Below are the code and all the weights of a small trained network. Each question names an input and a target symbol and asks about switching units off, where a switched-off unit gives its printed mean instead of its output.

import numpy as np


def w(rows, s, z=0):
    codes = np.array(rows[::2]) - 128.0
    scale = np.full(codes.shape[1], s)
    scale[-1] = z or s
    return codes * scale


def norm(h):
    return h / np.sqrt((h * h).mean(-1, keepdims=True) + 1e-5)


def f(y):
    return y / 2 * (1 + np.tanh(0.7978845608 * (y + 0.044715 * y**3)))


def softmax(a):
    e = np.exp(a - a.max(-1, keepdims=True))
    return e / e.sum(-1, keepdims=True)


def log_softmax(a):
    a = a - a.max(-1, keepdims=True)
    return a - np.log(np.exp(a).sum(-1, keepdims=True))


def net(x, mask):
    ids = ['ΓΞΣΩαβθφ'.index(c) for c in x.split()]
    T = len(ids)
    res = E[ids] + P[:T]
    q, k, v = (norm(res) @ M[0].T for M in (Q, K, V))
    z = softmax(np.where(np.tri(T) > 0, q @ k.T / 3**0.5, -1e9)) @ v
    res = res + np.where(mask[0], z, O[0][:, -1]) @ O[0][:, :-1]
    y = f(norm(res) @ A[0][:, :-1].T + A[0][:, -1])
    res = res + np.where(mask[1:9], y, B[0][:, -1]) @ B[0][:, :-1]
    return log_softmax(norm(res)[-1] @ U[:, :-1].T + U[:, -1])


Q, K, V, O, A, B = {}, {}, {}, {}, {}, {}
E = w([
[54,230,166,240,152,198,158],'Γ',
[2,247,223,179,128,179,254],'Ξ',
[134,63,139,153,10,117,155],'Σ',
[145,105,225,253,98,153,83],'Ω',
[76,154,78,122,26,156,206],'α',
[61,114,220,149,50,111,233],'β',
[142,183,61,225,94,183,107],'θ',
[157,105,80,191,48,150,103],'φ',
],0.0058)
P = w([
[91,108,101,48,163,108,81],'0',
[183,179,148,153,114,196,135],'1',
[150,51,107,192,170,184,207],'2',
[230,126,242,155,188,90,253],'3',
[181,193,160,67,24,203,74],'4',
[217,121,226,115,40,132,140],'5',
[168,28,45,168,131,86,191],'6',
[184,80,153,143,65,59,142],'7',
[78,161,127,90,31,108,41],'8',
[128,159,199,189,31,145,96],'9',
[78,106,86,223,105,130,202],'10',
],0.0058)
Q[0] = w([
[20,115,146,163,2,205,70],'H0',
[144,64,82,203,161,70,177],'H0',
[107,76,92,239,115,137,203],'H0',
],0.0061)
K[0] = w([
[71,69,85,98,186,52,109],'H0',
[142,143,166,69,100,128,105],'H0',
[97,212,124,78,73,69,2],'H0',
],0.0077)
V[0] = w([
[89,171,233,88,189,77,239],'H0',
[168,9,168,72,93,60,134],'H0',
[134,105,215,148,160,149,2],'H0',
],0.007)
O[0] = w([
[78,113,18,254,107,81,137,96],'H0',
[231,194,74,150,167,117,255,176],'H0',
[134,216,118,102,77,43,63,253],'H0',
],0.0085,0.0027)
A[0] = w([
[100,25,140,144,179,197,174,142],'N0',
[2,118,97,169,74,108,47,183],'N1',
[203,187,180,187,46,129,153,253],'N2',
[94,66,235,59,132,139,134,172],'N3',
[100,160,163,136,122,158,128,155],'N4',
[150,78,89,144,46,136,163,211],'N5',
[97,144,27,231,108,68,175,160],'N6',
[245,181,148,125,195,197,179,155],'N7',
],0.0073,0.0027)
B[0] = w([
[55,163,97,147,53,177,84,148],'N0',
[101,75,199,128,167,31,157,165],'N1',
[74,162,88,122,11,105,96,252],'N2',
[212,145,89,141,112,173,51,164],'N3',
[157,164,125,98,65,111,100,145],'N4',
[96,165,182,174,86,116,125,172],'N5',
[242,194,188,171,200,154,56,191],'N6',
[114,74,118,92,119,85,254,167],'N7',
],0.0071,0.011)
U = w([
[83,20,157,100,112,65,63,245],'Γ',
[98,75,135,153,133,87,94,63],'Ξ',
[162,80,98,103,91,90,230,210],'Σ',
[140,215,72,58,49,21,54,181],'Ω',
[88,67,77,158,33,254,113,2],'α',
[210,163,88,228,102,133,128,180],'β',
[174,102,169,56,124,199,15,39],'θ',
[213,120,194,32,107,176,143,48],'φ',
],0.0061,0.00092)

Each question gives the input, a string of symbols that net reads in full, and the target symbol t.
The units are the heads (3 rows each of Q, K, V and O) and the neurons (one row each of A and B). Each row of codes is followed by its name. A weight is (code - 128) times the scale printed after its matrix; where a second scale follows, it is the last column's (O, A, B and U).
mask holds one flag per unit, heads first, then neurons. A switched-off unit (its flag False) gives its mean, the last column of its rows in O or B, instead of its output. The means were averaged over made-up inputs and are rounded, as every weight is.
A unit's drop is (log p(t) with every unit on - log p(t) with that unit switched off) / (log p(t) with every unit on - log p(t) with every unit switched off).
The circuit of an input: a set's keep is (log p(t) with only the set's units on - log p(t) with every unit switched off) / (log p(t) with every unit on - log p(t) with every unit switched off). Starting from all 9 units, units are removed one at a time, each time the one whose removal leaves the highest keep (on an exact tie, the one counted first), for as long as the keep stays at least 0.8.
units of the circuit, in order: the units of the circuit, biggest drop first
unit that matters most: the unit with the biggest drop
top k neurons: the k neurons with the biggest drops, biggest first
drop when u is switched off: that unit's drop, to one decimal
input Ω Σ β θ, target Σ: unit that matters most : N7
input Γ Ω α Γ β Ω α Γ Ω β, target Γ: top 3 neurons : N1, N6, N2
input θ α β Ω β α Ξ, target θ: units of the circuit, in order : H0, N3
input Σ Ω Γ Ω Σ α Ω Ω Γ α, target Σ: units of the circuit, in order : H0, N7
input θ β β Ω Ω α Ω θ θ, target θ: units of the circuit, in order : H0, N2
input α Ω α θ Γ Ω Σ, target α: top 2 neurons : N0, N6
input α θ Σ Ω β β Σ Σ α Γ, target α: units of the circuit, in order : H0, N6
input Γ Ω α φ Ω β Ω β α, target Γ: units of the circuit, in order : N1, H0
input Σ Ω Ω Ω θ Ξ, target Σ: top 2 neurons : N7, N6
input Γ β α Γ Ω Γ β Ω β φ, target Γ: units of the circuit, in order : H0, N1
input α Ω Ω θ α φ, target α: units of the circuit, in order : H0, N0
input β β α α Ω β Ω α α, target β: units of the circuit, in order : H0, N6
input θ Γ φ Σ, target θ: top 2 neurons : N3, N2
input β θ Σ α α β Ω, target α: top neuron : N0
input φ Ω α Ω Ω φ φ Ω Σ, target φ: drop when H0 is switched off : 1.1
input φ β α, target φ: drop when H0 is switched off : 0.8
input φ β β Ω Σ Γ Ω Σ β α, target φ: drop when H0 is switched off : 1.1
